Here is a tiny trained network, its code and every weight. The questions are about switching its units off for an input and a class, where a switched-off unit gives its printed mean instead of its output.

import numpy as np


def w(rows, s, z=0):
    codes = np.array(rows[::2]) - 128.0
    scale = np.full(codes.shape[1], s)
    scale[-1] = z or s
    return codes * scale


def norm(h):
    return h / np.sqrt((h * h).mean(-1, keepdims=True) + 1e-5)


def f(y):
    return np.maximum(y, 0)


def log_softmax(a):
    a = a - a.max(-1, keepdims=True)
    return a - np.log(np.exp(a).sum(-1, keepdims=True))


def net(x, mask):
    res = np.array(x, float).reshape(1, 4) / 4 @ E
    u = 0
    for l in range(2):
        y = f(norm(res) @ A[l][:, :-1].T + A[l][:, -1])
        res = res + np.where(mask[u : u + 3], y, B[l][:, -1]) @ B[l][:, :-1]
        u += 3
    return log_softmax(norm(res)[-1] @ U[:, :-1].T + U[:, -1])


A, B = {}, {}
E = w([
[124,104,177,3,198,105,136,108,65,112,108,58],'x0',
[169,164,151,98,99,103,182,207,114,74,77,212],'x1',
[99,145,202,134,73,195,82,112,185,106,148,191],'x2',
[137,101,122,122,86,108,182,71,93,71,200,124],'x3',
],0.005)
A[0] = w([
[144,191,144,124,94,109,169,197,136,101,108,221,187],'L0N1',
[122,141,193,144,164,201,44,122,177,172,94,162,4],'L0N2',
[127,121,178,108,3,156,166,63,124,47,158,209,186],'L0N3',
],0.0067,0.0026)
B[0] = w([
[179,235,70,115,24,117,91,30,106,167,98,193,235],'L0N1',
[34,188,118,72,109,151,153,186,173,137,95,140,201],'L0N2',
[51,254,64,113,81,72,150,22,96,165,61,180,255],'L0N3',
],0.0072,0.0077)
A[1] = w([
[187,108,104,95,128,17,227,118,39,138,161,113,138],'L1N1',
[68,152,115,226,80,169,52,34,192,217,205,97,250],'L1N2',
[146,108,152,26,222,91,143,63,2,127,95,56,254],'L1N3',
],0.0044,0.00066)
B[1] = w([
[2,129,187,72,90,157,162,168,138,143,83,155,207],'L1N1',
[246,91,131,144,144,106,78,65,66,95,55,213,255],'L1N2',
[97,174,81,155,95,92,172,146,100,75,217,106,229],'L1N3',
],0.0059,0.0063)
U = w([
[39,109,133,96,148,90,197,177,92,85,222,32,153],'0',
[48,121,189,65,170,216,77,196,254,158,89,97,73],'1',
[84,201,74,107,68,109,116,68,113,149,79,171,255],'2',
[174,96,147,156,124,137,94,98,128,65,235,100,13],'3',
[144,94,195,151,127,147,153,124,186,117,153,111,20],'4',
[235,123,134,181,86,141,122,185,181,160,130,135,41],'5',
[249,7,110,242,154,110,95,83,98,125,102,170,75],'6',
],0.0098,0.0039)

Each question gives the input, the list of numbers given to net, and the class t.
The units are the neurons (one row each of A and B). Each row of codes is followed by its name. A weight is (code - 128) times the scale printed after its matrix; where a second scale follows, it is the last column's (A, B and U).
mask holds one flag per neuron, layer by layer. A switched-off neuron (its flag False) gives its mean, the last column of its row in B, instead of its output. The means were averaged over made-up inputs and are rounded, as every weight is.
A unit's drop is (log p(t) with every unit on - log p(t) with that unit switched off) / (log p(t) with every unit on - log p(t) with every unit switched off).
The circuit of an input: a set's keep is (log p(t) with only the set's units on - log p(t) with every unit switched off) / (log p(t) with every unit on - log p(t) with every unit switched off). Starting from all 6 units, units are removed one at a time, each time the one whose removal leaves the highest keep (on an exact tie, the one counted first), for as long as the keep stays at least 0.8.
units of the circuit, in order: the units of the circuit, biggest drop first
unit that matters most: the unit with the biggest drop
top k neurons: the k neurons with the biggest drops, biggest first
drop when u is switched off: that unit's drop, to one decimal
input [-7,-7,-4,-6], class 6: units of the circuit, in order -> (L0N3; L1N2)
input [1,-8,-6,1], class 0: units of the circuit, in order -> (L0N1; L0N3)
input [-6,-8,4,-6], class 1: unit that matters most -> L0N2
input [2,-7,5,-8], class 1: units of the circuit, in order -> (L0N3; L0N1)
input [-1,-1,-3,0], class 0: units of the circuit, in order -> (L0N1; L0N3; L1N2)
input [-1,-1,-6,0], class 0: units of the circuit, in order -> (L0N1; L0N3)
input [7,0,3,4], class 0: units of the circuit, in order -> (L0N1; L1N2)
input [0,-7,6,-2], class 1: units of the circuit, in order -> (L0N1; L0N3)
input [5,-7,-4,0], class 0: top 2 neurons -> (L0N1; L0N3)
input [3,-8,-4,-2], class 3: units of the circuit, in order -> (L0N3; L0N2; L0N1)
input [7,2,3,-7], class 1: top 2 neurons -> (L0N3; L0N1)
input [4,-5,6,-3], class 1: top 3 neurons -> (L0N3; L0N1; L0N2)
input [-1,-7,-2,0], class 6: drop when L0N3 is switched off -> 0.1
input [4,-4,8,-6], class 1: drop when L0N3 is switched off -> 0.1
input [7,5,-4,0], class 0: unit that matters most -> L0N3
input [-1,-5,0,1], class 6: drop when L0N3 is switched off -> 0.1
